Below are the code and all the weights of a small trained network. Each question names an input and a class and asks about switching units off, where a switched-off unit gives its printed mean instead of its output.

import numpy as np


def w(rows, s, z=0):
    codes = np.array(rows[::2]) - 128.0
    scale = np.full(codes.shape[1], s)
    scale[-1] = z or s
    return codes * scale


def f(y):
    return np.maximum(y, 0)


def log_softmax(a):
    a = a - a.max(-1, keepdims=True)
    return a - np.log(np.exp(a).sum(-1, keepdims=True))


def net(x, mask):
    res = np.array(x, float).reshape(1, 6) / 4 @ E
    y = f(res @ A[0][:, :-1].T + A[0][:, -1])
    res = res + np.where(mask, y, B[0][:, -1]) @ B[0][:, :-1]
    return log_softmax(res[-1] @ U[:, :-1].T + U[:, -1])


A, B = {}, {}
E = w([
[130,128,133],'x0',
[47,104,175],'x1',
[63,114,18],'x2',
[158,1,114],'x3',
[128,127,124],'x4',
[126,129,126],'x5',
],0.0074)
A[0] = w([
[199,29,108,34],'neuron 0',
[198,108,220,3],'neuron 1',
[81,98,36,18],'neuron 2',
[114,39,163,84],'neuron 3',
[180,137,190,19],'neuron 4',
[238,105,73,148],'neuron 5',
[116,47,115,46],'neuron 6',
[3,42,204,78],'neuron 7',
],0.012,0.0049)
B[0] = w([
[89,222,106,224],'neuron 0',
[36,85,74,220],'neuron 1',
[45,87,116,208],'neuron 2',
[83,156,206,202],'neuron 3',
[95,133,7,187],'neuron 4',
[214,86,134,253],'neuron 5',
[88,161,186,185],'neuron 6',
[252,112,55,243],'neuron 7',
],0.02,0.0051)
U = w([
[141,163,138,254],'0',
[142,163,134,234],'1',
[101,139,106,17],'2',
[129,252,144,75],'3',
[182,157,117,20],'4',
[144,160,147,174],'5',
],0.019,0.0087)

Each question gives the input, the list of numbers given to net, and the class t.
The units are the neurons (one row each of A and B). Each row of codes is followed by its name. A weight is (code - 128) times the scale printed after its matrix; where a second scale follows, it is the last column's (A, B and U).
mask holds one flag per neuron, in row order. A switched-off neuron (its flag False) gives its mean, the last column of its row in B, instead of its output. The means were averaged over made-up inputs and are rounded, as every weight is.
A unit's drop is (log p(t) with every unit on - log p(t) with that unit switched off) / (log p(t) with every unit on - log p(t) with every unit switched off).
The circuit of an input: a set's keep is (log p(t) with only the set's units on - log p(t) with every unit switched off) / (log p(t) with every unit on - log p(t) with every unit switched off). Starting from all 8 units, units are removed one at a time, each time the one whose removal leaves the highest keep (on an exact tie, the one counted first), for as long as the keep stays at least 0.8.
circuit, biggest first: the units of the circuit, biggest drop first
top k neurons: the k neurons with the biggest drops, biggest first
drop when u is switched off: that unit's drop, to one decimal
input [-1,-7,-3,0,-4,5], class 4: circuit, biggest first => (neuron 5)
input [0,-3,-7,-7,-1,1], class 2: top 3 neurons => (neuron 1; neuron 4; neuron 0)
input [-5,-3,-6,-3,0,-3], class 2: circuit, biggest first => (neuron 1; neuron 4)
input [-7,0,-7,3,-1,1], class 2: top 3 neurons => (neuron 1; neuron 4; neuron 7)
input [1,0,-1,6,2,4], class 3: circuit, biggest first => (neuron 0; neuron 3)
input [-3,8,-7,6,-3,1], class 4: top 3 neurons => (neuron 7; neuron 2; neuron 4)
input [3,4,0,8,-7,6], class 3: top 3 neurons => (neuron 0; neuron 3; neuron 6)
input [5,-7,-7,-5,2,5], class 2: top 3 neurons => (neuron 1; neuron 4; neuron 7)
input [-1,8,-2,-7,2,2], class 4: circuit, biggest first => (neuron 7; neuron 3)
input [3,3,-7,2,-5,4], class 2: top 3 neurons => (neuron 1; neuron 4; neuron 5)
input [1,7,6,-3,6,-5], class 4: top 2 neurons => (neuron 7; neuron 1)
input [5,5,0,-1,4,-2], class 4: circuit, biggest first => (neuron 7; neuron 2)
input [6,5,0,7,0,2], class 3: top 2 neurons => (neuron 0; neuron 3)
input [-7,-8,-2,3,2,0], class 4: top neuron => (neuron 5)
input [3,-5,1,2,-4,1], class 4: top 2 neurons => (neuron 5; neuron 3)
input [-6,-5,4,6,5,-4], class 3: top 4 neurons => (neuron 0; neuron 6; neuron 7; neuron 1)
input [5,4,-8,0,4,7], class 2: top 3 neurons => (neuron 1; neuron 4; neuron 5)
input [-6,8,7,2,7,3], class 4: top 2 neurons => (neuron 7; neuron 1)
input [-1,3,-1,5,1,3], class 3: drop when neuron 5 is switched off => 0.2
input [2,-1,-3,8,4,-3], class 3: drop when neuron 2 is switched off => 0.0
input [6,4,-8,7,-4,-2], class 2: drop when neuron 4 is switched off => 0.3
